Below is a small trained network, with its code and all its weights. Each question gives an input and a class and asks what happens when units are switched off, that is, made to give their printed mean instead of their output.

import numpy as np


def w(rows, s, z=0):
    codes = np.array(rows[::2]) - 128.0
    scale = np.full(codes.shape[1], s)
    scale[-1] = z or s
    return codes * scale


def norm(h):
    return h / np.sqrt((h * h).mean(-1, keepdims=True) + 1e-5)


def f(y):
    return y / 2 * (1 + np.tanh(0.7978845608 * (y + 0.044715 * y**3)))


def log_softmax(a):
    a = a - a.max(-1, keepdims=True)
    return a - np.log(np.exp(a).sum(-1, keepdims=True))


def net(x, mask):
    res = np.array(x, float).reshape(1, 5) / 4 @ E
    u = 0
    for l in range(3):
        y = f(norm(res) @ A[l][:, :-1].T + A[l][:, -1])
        res = res + np.where(mask[u : u + 3], y, B[l][:, -1]) @ B[l][:, :-1]
        u += 3
    return log_softmax(norm(res)[-1] @ U[:, :-1].T + U[:, -1])


A, B = {}, {}
E = w([
[171,78,148,41,138,103,148,146,199,167,64,177],'x0',
[220,213,109,127,86,113,123,80,221,178,198,101],'x1',
[123,109,156,99,171,42,182,111,85,147,163,71],'x2',
[44,185,131,153,83,56,147,62,176,2,60,218],'x3',
[219,93,184,197,44,73,129,145,94,124,145,211],'x4',
],0.0027)
A[0] = w([
[77,47,151,140,159,151,132,193,13,44,37,127,31],'L0N0',
[161,90,128,68,88,140,78,237,207,131,35,197,1],'L0N1',
[189,97,92,159,236,202,190,152,66,255,191,152,56],'L0N2',
],0.003,0.0015)
B[0] = w([
[212,161,66,157,74,94,113,89,225,223,163,80,248],'L0N0',
[88,101,150,66,192,60,161,195,91,160,194,129,186],'L0N1',
[66,140,145,141,20,154,190,120,188,2,64,210,236],'L0N2',
],0.0049,0.0016)
A[1] = w([
[131,197,101,151,154,172,3,220,139,124,128,208,105],'L1N0',
[127,111,181,153,136,90,195,66,125,124,121,80,27],'L1N1',
[201,134,236,144,77,87,52,147,64,138,100,161,7],'L1N2',
],0.005,0.002)
B[1] = w([
[110,81,152,73,90,45,178,180,43,135,169,54,253],'L1N0',
[103,66,122,88,1,133,145,233,93,110,135,146,153],'L1N1',
[26,196,109,44,214,190,65,107,133,149,88,23,241],'L1N2',
],0.0066,0.0021)
A[2] = w([
[190,100,173,138,160,255,166,151,84,167,159,120,13],'L2N0',
[118,132,129,238,151,153,102,116,67,81,201,96,120],'L2N1',
[102,21,76,206,171,119,103,155,64,150,22,143,6],'L2N2',
],0.0051,0.0021)
B[2] = w([
[30,197,78,153,30,15,149,23,146,8,22,253,163],'L2N0',
[183,56,187,51,215,123,167,152,191,199,73,222,250],'L2N1',
[224,225,38,138,72,69,45,54,196,168,175,117,146],'L2N2',
],0.0054,0.0024)
U = w([
[30,222,108,154,32,96,205,27,166,33,1,250,146],'0',
[30,220,121,24,222,229,62,66,133,152,34,23,243],'1',
[192,75,195,61,216,100,216,155,162,222,86,205,192],'2',
[227,222,36,181,43,69,84,50,212,225,204,77,235],'3',
[54,67,146,50,51,49,200,209,29,131,201,36,124],'4',
[140,99,188,210,105,186,112,213,173,86,193,53,68],'5',
[202,54,111,221,129,220,29,197,87,14,195,101,3],'6',
],0.006,0.0046)

Each question gives the input, the list of numbers given to net, and the class t.
The units are the neurons (one row each of A and B). Each row of codes is followed by its name. A weight is (code - 128) times the scale printed after its matrix; where a second scale follows, it is the last column's (A, B and U).
mask holds one flag per neuron, layer by layer. A switched-off neuron (its flag False) gives its mean, the last column of its row in B, instead of its output. The means were averaged over made-up inputs and are rounded, as every weight is.
A unit's drop is (log p(t) with every unit on - log p(t) with that unit switched off) / (log p(t) with every unit on - log p(t) with every unit switched off).
The circuit of an input: a set's keep is (log p(t) with only the set's units on - log p(t) with every unit switched off) / (log p(t) with every unit on - log p(t) with every unit switched off). Starting from all 9 units, units are removed one at a time, each time the one whose removal leaves the highest keep (on an exact tie, the one counted first), for as long as the keep stays at least 0.8.
circuit, biggest first: the units of the circuit, biggest drop first
top k neurons: the k neurons with the biggest drops, biggest first
top k neurons in layer l: the k neurons of layer l with the biggest drops, biggest first
input [1,-1,4,-4,7], class 1: circuit, biggest first	(L1N2)
input [-8,4,1,-7,-3], class 2: top 4 neurons	(L2N1, L1N2, L1N1, L2N2)
input [-6,-2,-5,-6,6], class 0: top 2 neurons in layer 0	(L0N2, L0N1)
input [-7,-1,-5,-7,-6], class 0: circuit, biggest first	(L2N0, L1N2)
input [-8,-7,-6,-4,3], class 2: top 2 neurons	(L2N1, L1N1)
input [6,-7,1,6,-2], class 3: top 2 neurons	(L2N2, L0N2)
input [3,-8,5,1,6], class 3: top 3 neurons	(L2N2, L0N0, L1N0)
input [-6,5,8,6,-5], class 4: top 2 neurons	(L1N1, L0N2)
input [2,-1,6,5,4], class 4: top 3 neurons	(L1N1, L0N2, L2N0)
input [-5,4,-1,1,-4], class 2: circuit, biggest first	(L2N1, L1N2, L0N0)
input [-8,-8,-5,-6,-6], class 2: circuit, biggest first	(L2N1, L1N2)
input [-3,-7,-2,6,-4], class 3: top 3 neurons	(L2N2, L0N2, L1N2)
input [5,1,-6,-5,0], class 4: top 2 neurons	(L1N0, L2N1)
input [5,-7,-7,3,5], class 3: top 4 neurons	(L2N2, L0N0, L2N1, L1N1)
input [8,3,-6,6,7], class 2: top 3 neurons	(L0N1, L0N2, L2N0)
input [-1,-1,6,4,-4], class 4: top neuron	(L1N1)
input [2,7,-8,-6,1], class 4: top 4 neurons	(L1N0, L0N0, L0N1, L2N2)
input [5,5,6,-1,-2], class 4: circuit, biggest first	(L1N1, L2N1)
input [-3,-6,1,6,8], class 1: circuit, biggest first	(L1N2, L0N2)
input [-3,4,5,3,-4], class 4: circuit, biggest first	(L1N1)
input [-4,5,-5,0,8], class 1: circuit, biggest first	(L1N2, L0N0)
input [-7,-3,6,-7,2], class 0: circuit, biggest first	(L2N0, L1N0)
input [8,1,-1,7,0], class 2: top 2 neurons	(L0N1, L0N2)
input [0,-2,1,4,5], class 1: top 2 neurons	(L1N2, L0N2)
input [-7,-7,7,2,1], class 2: top 3 neurons	(L2N1, L1N0, L0N2)
input [-8,2,8,7,-6], class 2: top 2 neurons in layer 2	(L2N1, L2N0)
input [-3,-2,-8,4,1], class 4: circuit, biggest first	(L1N0)
input [7,-6,-8,-3,6], class 4: top 2 neurons in layer 1	(L1N0, L1N2)
input [8,2,-6,3,-4], class 2: top 2 neurons in layer 1	(L1N2, L1N1)
